Here is a tiny trained network, its code and every weight. The questions are about switching its units off for an input and a target symbol, where a switched-off unit gives its printed mean instead of its output.

import numpy as np


def w(rows, s, z=0):
    codes = np.array(rows[::2]) - 128.0
    scale = np.full(codes.shape[1], s)
    scale[-1] = z or s
    return codes * scale


def f(y):
    return y / 2 * (1 + np.tanh(0.7978845608 * (y + 0.044715 * y**3)))


def softmax(a):
    e = np.exp(a - a.max(-1, keepdims=True))
    return e / e.sum(-1, keepdims=True)


def log_softmax(a):
    a = a - a.max(-1, keepdims=True)
    return a - np.log(np.exp(a).sum(-1, keepdims=True))


def net(x, mask):
    ids = ['αβγδεηθμξπστφψω'.index(c) for c in x.split()]
    T = len(ids)
    res = E[ids] + P[:T]
    r = res
    for j in range(2):
        rows = slice(2 * j, 2 * j + 2)
        q, k, v = (r @ M[0][rows].T for M in (Q, K, V))
        z = softmax(np.where(np.tri(T) > 0, q @ k.T / 2**0.5, -1e9)) @ v
        o = O[0][rows]
        res = res + np.where(mask[j], z, o[:, -1]) @ o[:, :-1]
    y = f(res @ A[0][:, :-1].T + A[0][:, -1])
    res = res + np.where(mask[2:14], y, B[0][:, -1]) @ B[0][:, :-1]
    return log_softmax(res[-1] @ U[:, :-1].T + U[:, -1])


Q, K, V, O, A, B = {}, {}, {}, {}, {}, {}
E = w([
[143,86,90,132],'α',
[89,104,29,139],'β',
[149,111,49,150],'γ',
[120,47,249,132],'δ',
[41,106,128,136],'ε',
[71,61,218,121],'η',
[59,109,83,143],'θ',
[180,88,124,135],'μ',
[81,168,117,208],'ξ',
[170,97,54,96],'π',
[238,245,48,81],'σ',
[118,121,93,199],'τ',
[46,102,100,123],'φ',
[59,78,245,132],'ψ',
[174,225,167,98],'ω',
],0.018)
P = w([
[60,16,79,232],'0',
[192,139,208,187],'1',
[204,37,211,133],'2',
[240,111,145,172],'3',
[227,86,116,172],'4',
[132,105,191,185],'5',
[210,58,188,181],'6',
[254,56,143,199],'7',
[225,47,99,168],'8',
[179,63,89,164],'9',
[144,89,96,192],'10',
[152,65,149,191],'11',
[188,58,10,180],'12',
[94,89,26,187],'13',
],0.0065)
Q[0] = w([
[144,203,119,121],'H1',
[190,254,197,20],'H1',
[207,119,94,233],'H2',
[165,211,177,100],'H2',
],0.0088)
K[0] = w([
[230,120,143,104],'H1',
[181,242,150,8],'H1',
[93,105,55,131],'H2',
[170,110,167,147],'H2',
],0.011)
V[0] = w([
[184,255,117,140],'H1',
[138,133,27,188],'H1',
[246,153,162,101],'H2',
[46,136,225,27],'H2',
],0.0083)
O[0] = w([
[43,88,122,119,2],'H1',
[62,74,205,47,209],'H1',
[52,126,142,249,32],'H2',
[177,190,42,112,15],'H2',
],0.012,0.0077)
A[0] = w([
[132,73,112,222,114],'N1',
[143,171,183,156,191],'N2',
[96,140,205,203,134],'N3',
[111,188,186,84,89],'N4',
[189,110,120,149,171],'N5',
[79,65,68,125,147],'N6',
[128,10,96,162,97],'N7',
[77,92,98,135,154],'N8',
[123,55,161,191,255],'N9',
[97,200,127,199,164],'N10',
[76,178,49,37,155],'N11',
[189,255,126,151,216],'N12',
],0.0091,0.0055)
B[0] = w([
[76,254,121,128,143],'N1',
[153,50,32,44,161],'N2',
[182,161,85,42,160],'N3',
[97,67,148,115,142],'N4',
[48,176,45,139,195],'N5',
[171,197,246,183,153],'N6',
[25,203,167,191,190],'N7',
[122,196,152,163,143],'N8',
[19,104,13,217,255],'N9',
[94,53,179,26,136],'N10',
[210,139,91,200,142],'N11',
[81,68,66,168,191],'N12',
],0.0057,0.0094)
U = w([
[117,126,212,122,146],'α',
[129,98,166,216,41],'β',
[176,166,86,51,82],'γ',
[176,202,52,182,94],'δ',
[204,158,73,196,93],'ε',
[143,98,147,252,157],'η',
[203,144,104,38,139],'θ',
[125,71,136,161,254],'μ',
[80,174,98,177,115],'ξ',
[198,138,90,250,96],'π',
[115,92,193,9,129],'σ',
[80,154,147,245,21],'τ',
[95,40,127,148,222],'φ',
[154,109,147,40,114],'ψ',
[171,121,228,255,33],'ω',
],0.0061,0.0053)

Each question gives the input, a string of symbols that net reads in full, and the target symbol t.
The units are the heads (2 rows each of Q, K, V and O) and the neurons (one row each of A and B). Each row of codes is followed by its name. A weight is (code - 128) times the scale printed after its matrix; where a second scale follows, it is the last column's (O, A, B and U).
mask holds one flag per unit, heads first, then neurons. A switched-off unit (its flag False) gives its mean, the last column of its rows in O or B, instead of its output. The means were averaged over made-up inputs and are rounded, as every weight is.
A unit's drop is (log p(t) with every unit on - log p(t) with that unit switched off) / (log p(t) with every unit on - log p(t) with every unit switched off).
The circuit of an input: a set's keep is (log p(t) with only the set's units on - log p(t) with every unit switched off) / (log p(t) with every unit on - log p(t) with every unit switched off). Starting from the 12 units with the biggest drops (on a tie, the unit counted first), units are removed one at a time, each time the one whose removal leaves the highest keep (on an exact tie, the one counted first), for as long as the keep stays at least 0.8.
circuit, biggest first: the units of the circuit, biggest drop first
unit that matters most: the unit with the biggest drop
k most important neurons: the k neurons with the biggest drops, biggest first
heads that matter: for each layer, one digit per head in row order, 1 if its drop is at least 0.15 and else 0, layers parted by /
drop of u: that unit's drop, to one decimal
input σ σ ξ β, target τ: 2 most important neurons : N7; N9
input ψ α ψ φ, target δ: heads that matter : 11
input β σ θ μ β θ α θ, target σ: heads that matter : 11
input ψ θ ε, target δ: circuit, biggest first : H1; H2
input σ α α, target τ: heads that matter : 01
input β μ ψ ξ μ ξ α, target σ: circuit, biggest first : H2; H1
input φ ψ ω β, target θ: circuit, biggest first : H2; N9
input β φ α β φ φ ω σ, target σ: unit that matters most : H1
input β ω η φ ξ π, target σ: circuit, biggest first : H2; H1; N9
input φ μ η α, target θ: 2 most important neurons : N9; N7
input β β ω β ξ π, target σ: drop of H1 : 0.5
input β α ξ ε γ θ β β β β α, target σ: drop of N12 : 0.1
input β π β α ξ μ α γ, target σ: drop of H2 : 0.4
input τ β ω σ γ ξ, target φ: unit that matters most : N9
input β ω σ γ, target σ: drop of H2 : 0.3
